Each row is followed by its class; each block has classes of its own.
[ -3   8 -11   7   4   8 -24   0   7   1   1  -4  -4  -3  -6  -2   5   0
   1  -4   3   3  -9   8   3  -6  -7  -3  12   0   4  -2]  Q_548
[ -1   4  11   7   3  -2   4  -1  20   5   5 -19   6   9 -20  -5   7  -4
 -11 -16 -13   7 -18  -2  -1   2  -4  -4  49   5 -14  -6]  Q_507
[ -5  -1  22 -16   4  10 -32   8  -9   6  -9  -3  11   4  14   1   4 -14
 -10 -15  -2   1 -15 -12  -5   1  14  15 -10  -1   4  -2]  Q_299
[ -4   0  21   1  14   9 -37   5  -7   1 -11  -2  -9   2   7  11   5   3
   2 -24  -1  12   2 -12   5   3  19  12 -21   2  19   3]  Q_299
[ -2   4  22  -4  13  13 -40 -10   1   5 -12  -2   7   5  -4  -5  -8  -3
  20  53   9   6 -33  11  16  -1   7  -4   2   4  13  -2]  Q_392
[ -4   4   4  -2  -3   8 -19 -12  -4   2  -2  -5   1  11  -2  -1  -1  -3
  21  -1   0   1 -13   6   4  -8   0   2   4   0   9   2]  Q_392
[  5   5   7  -7  -9   3   2  11  -3  -3  -3  -5   6  25   4  -4  -4   2
  -5 -19 -14   6 -18  -7  -2  11   9  -2  12   2   5   3]  Q_507
[ -2   6   0   0   0  -1 -13  -6   9   4  11   2  -2   2  -3   0   4  -3
   0   0 -12   6 -11  -7   3  -4  -4   1  23   5   0   6]  Q_507
[ -1  -5  12   2   9  10  -8  -1  -4   5  -9 -11   3  17  -1  -6  -6   6
   5  -9  -3  -5 -11   2   3   6  14  -3   5   4  11  -2]  Q_392
[  1  -2  21  -5  19  23 -33   1 -14   7 -16  -8   0   6  10  11  -4   8
  -4 -22 -12   1 -11  -7  -5  -1  51  14  -3   2  -1   4]  Q_299
[ -2   1  -3 -13  18  24 -42  14   1   6  -6  -4   6   6  -5  -2 -10   6
 -10 -20   6   4  -3  -6   5 -11  -4   1  22   1  -4   0]  Q_548
[  1   2  14  -1   1   8   8  -3   6  -1   1  -8   6   5   2  -7  -4   0
 -13  -9  -8  -1 -20  -4  -9  17  -1   6  13   9  -4  -1]  Q_507
[  5   0  -6  -2  -4  -4 -12  -1   6   0  17  -4   2  -2 -14   1  -5   4
  -6  -4  -6  -1   2   1   1 -14 -11  -5  33   3 -12  -2]  Q_548
[ -1  -1  11 -17   2  -2  13  -2   1   1   0  -3  16   9  -2  -2  -6  -2
   0  -2  11   8  -7  -6  -5  17   8   4  18  10   4   0]  Q_507
[  3   5   5  -4   0  -2 -15   1  -6   2 -10  -3  11   9   3  -2 -11   0
  -9  -3   3 -11   2 -14 -12  -5  -5  -4  11   5  14   2]  Q_548
[ -4  -4  10  -2   3   1   2   1   4   3  -1  -9   3   3  -2  -7  -8  10
   8  -8 -10   7  -3  -6  -4  10   5  -2  38   7   3   0]  Q_507
[  1   7 -17   1  10  14 -32   2  15   1   7  -2  -2  -1 -11   1   7  -4
 -18 -19  -6   6  -9   9   0 -26 -22  -7  29   2 -10  -4]  Q_548
[-12  -1  29  -1  13  15 -37   1  -2   3  -4  -8   1   5  10   9   2  -2
 -17 -30  -6   5 -17  -2   0   3  14  20   4  -1  -3   2]  Q_299
[ -3   4  27  -8 -12  -1   7  -1 -14   8  -4   1  12  12  -7  -5  -5   2
  25  23  -1  10 -18  14   3   6  10   0   3   6   8   3]  Q_392
[-11  -1  24 -14  21  28 -35  -2   1  -2  -6  -8   9  11   6  -8  -9   1
   0 -22  -6   1 -36   8  12   5   4  -3   4  14 -10   0]  Q_392
[ -3  -7  18  -7  19  20 -27   3   2  10  -4 -12   4  17   3  -2 -10   0
   2 -21   1   6 -22  22  10   7   3   6   9   4  11   3]  Q_392
[ -8  -7  18  -5   3  10 -24   0  -3   9 -17  -1  15  10   1  -3 -12   3
   6   5   6  -2 -27   8   4 -13   3   4  14  12  10   0]  Q_392
[ -7   4   7   2  26  24 -42   6   5   8   2   1  -1  -1   2  11   6  -4
  -9 -52  -4   8 -17  -2  10  -7   4   8   3  -1 -10  -3]  Q_299

Next block, with new classes.
[  1   2  -4  -2  -4   7  10  13   1  11 -14  -8  -4   9   3  -2   5   2
  -9  47  -1  -8  44  -5 -10   4  -4  -7  -9   9  12 -21]  Q_375
[ 13   6   5  -3  -2   0   5  14   2  30  -7  -6  -1  12   3 -19   3   6
  -6   4   1 -18  23   3  -2   2 -20  -6  -5  16   6 -17]  Q_375
[ 12  14   9  -1   1   4   9  13   3  20   0   5  -1   0   2  -9   3   6
   3  -1  -2  -4   7  -3   3  -4 -16 -10  -4  17   0  -7]  Q_707
[ 15  14   5  -6   8  -6  11   7  -3  24  -3   6  -2 -13  -8   1  12   3
   9  -4  -2   3  14   2   0   0 -10  -8 -10  12  -1  -2]  Q_707
[  2  -7   0  -2  -1  -9  11 -37  -9   8   9   3  16   5  -6   5   0  16
  10   1   7 -13 -11  -6   6   0 -10  -6 -10   2  -7  -1]  Q_680
[ 11  21  10 -19   4 -12  17   6  -9  41   3  -2   2  -1 -11 -17   3  20
  12  28   8 -29  -7   9   7  17 -16 -11 -28  25 -15 -14]  Q_680
[  7   3  -8   5   8  -1   1  11   7   1  -5   0   2  -1   0  12  14 -12
  13   4   7   6  17  14  10   9  11   5   4  -2   7   2]  Q_375
[ 11  10   3   1   8   4  12   7   7  17  -5   4  -5 -14   4   0  10  -1
  -4 -16  -5  17  18  -7  -4  -9  -5 -14  -1  20   8   0]  Q_707
[  9   1  -6   1  -4  10   1  25  12  14  -9 -13 -10  14  18 -29   5  -3
 -17   5  -4 -53  39   4  -5   5  -6 -11   8   8  17 -22]  Q_375
[  1   8   7  -6   6   7   6   9  -6  17  -6   1  -4  -3  -9  -6  11   6
   1 -17  -3  14  10  -3 -12  11  -3  -8  -7  33   3   2]  Q_707
[ 14 -13   0  -8   7  12  -6   9  17   2 -14  -8   3  14   5 -11  -2  -2
   4   0  -7 -15  40   0   5  -1  -6 -11 -14 -16  20 -35]  Q_375
[  9  -1   7  -4  13  13   0  18   9  34 -17  -3   1  11   4 -29  10  -8
 -13  -7  -5  -5  37  -1  -2   5  -3  -5   0   0  19 -18]  Q_375
[ -3  19   3   7   1   2   3  12  -2  19   0   1  -5   6   3 -13   3   7
  -8  -1   7  -5 -12  -8  -4   1  -4  -9 -10  15  -8  -5]  Q_707
[ 15   0   8  23   1  -5   9   3   6  38   0   2  16   5 -11 -20   1  15
   2  10   5 -13  12   7   2   8 -22  -9  -9  29   0 -11]  Q_680
[ 14   7  -1   1   6 -18   3   6  14  12   0   0   6   0  -3   4  10  -3
  13  25  16 -22   0   6  14  -1 -12   0  -6   5   2 -10]  Q_375
[  8   6   1  -4   1   8  15  10  -1  18  -3   3  -3   2   2  -8   4  -3
  -4 -12   1  -2  27   3  -9  10  -4 -13 -14   3   4 -14]  Q_680
[ 20  12   3  -5  12   3   2   3   4  20  -7   9  -6  -3  -2  -4   7   2
   7  -8   1   4  14  -3  10  -5  -9 -14  -6  14   3  -2]  Q_707
[22 18  8 -6 13  1  4 -1  9 25 -7  5 -2 -1  2 -8 13 -3 14 -1  6  0  7 -1
  8 -2  1 -5 -1 22  2 -3]  Q_707
[ 10  14  -5   0   9  11  13  12  17  20  -7   5   1   4  -2  -2   2  -6
   1 -10   3  -9  22   0  -4   2  -6 -19 -15   3   4 -19]  Q_680
[ 17  20  12  -6  11  -9   6   8   7  12  -5   8 -10  -6  -2   3   8 -19
  17   2   2   5  11  11   9  10  -4   0   1  11 -10  -1]  Q_707
[  7   5  -4  -6   0   4  10  10   7  21 -12   0   4   7  -1 -11   7  -2
 -12  -8   2   0  28   7  -3   8  -8  -8  -7  12   2 -12]  Q_680
[ 13  19  -1  -3   9  -4   7  25   8  24  -8 -11  -4   1  -1 -12  11  -8
  12  22   5 -22  17   3  13  12  -3   6  -8  17   6  -8]  Q_375
[ 10  -3   0  -4   1   2   0   9   6   6  -3  -6  -2   3   2  -9   0  -3
   1  10   0 -12  22   0   5   5  -5   2 -11   4  11 -11]  Q_375
[  5  -1   2   3  19  10  13   3  15 -10 -16  -4   7 -11  -5  24  14 -26
  22 -21  13  35  41  10  -7  17  16  -9  -6  -3  21  -4]  Q_680
[ 12   4 -12   5  -3  10   2  27   8  17 -16 -12  -7   5   8 -17   9  -2
 -14 -16  -5  -5  53   5 -12  11  -9  -4   1  17  20 -23]  Q_375
[ 16  13  -1  -4   4  14  20  23  12  32 -13  -1  -2   8   5 -13   7  -2
 -14 -24  -4   4  53   0 -13   8 -13 -27 -13  22  18 -34]  Q_680
[ -9 -10  -6  11  -6  17   2 -27   1 -20  -2  12  -1  -3   8  23  -4   9
  -5 -34 -13  20   5 -14   2 -10   3  -8   6 -23   4   3]  Q_707
[  9  -5 -10   8  -9  29  -5  44  21   8 -19 -15 -17  15  26 -28  10 -12
 -34 -43 -17  20  53   8 -32  -4  -4 -15   7  -4  37 -15]  Q_375
[  2 -24  -6 -13  -5   1  -3  -1   2   2  -4 -14   8  12  -3 -12  -7  18
 -11   4 -13 -14  24  14   5   1 -18  10  -2  11  12 -10]  Q_375
[  7   5  -1   5  -8  16   2  22   7  11 -17   1 -11   4  13 -12   2  -5
 -33 -38 -10  16  43   0 -22  -7  -8 -16   4   7  15 -17]  Q_707
[ -2  16 -18   3  -4  10   3 -23  21 -21   4  -4 -12  15   6   8 -10   1
   6   1  -6 -15 -11 -15  16  -7  14  -3   5 -10   1   7]  Q_707
[ -4 -14   3  -7 -13  19  10  16   2  23 -10 -11  -4  14   7 -36  -5  16
 -43 -22 -26 -12  33   1 -14  -4 -25 -15  -9  11   9 -23]  Q_680
[ 30  29   4 -10  15  -5   7  47  10  46 -16 -12 -10   2  -2 -21  18 -19
  16  27  14 -10  42  20  -1  30  -4   0 -15  43   7 -13]  Q_375
[ 18  10   5  -9   9   0   0  21   6  21 -10  -2  -2   2  -1 -17   5   1
  12  19   0 -15   9   4   9   5  -2  -4  -8  16   2  -5]  Q_375
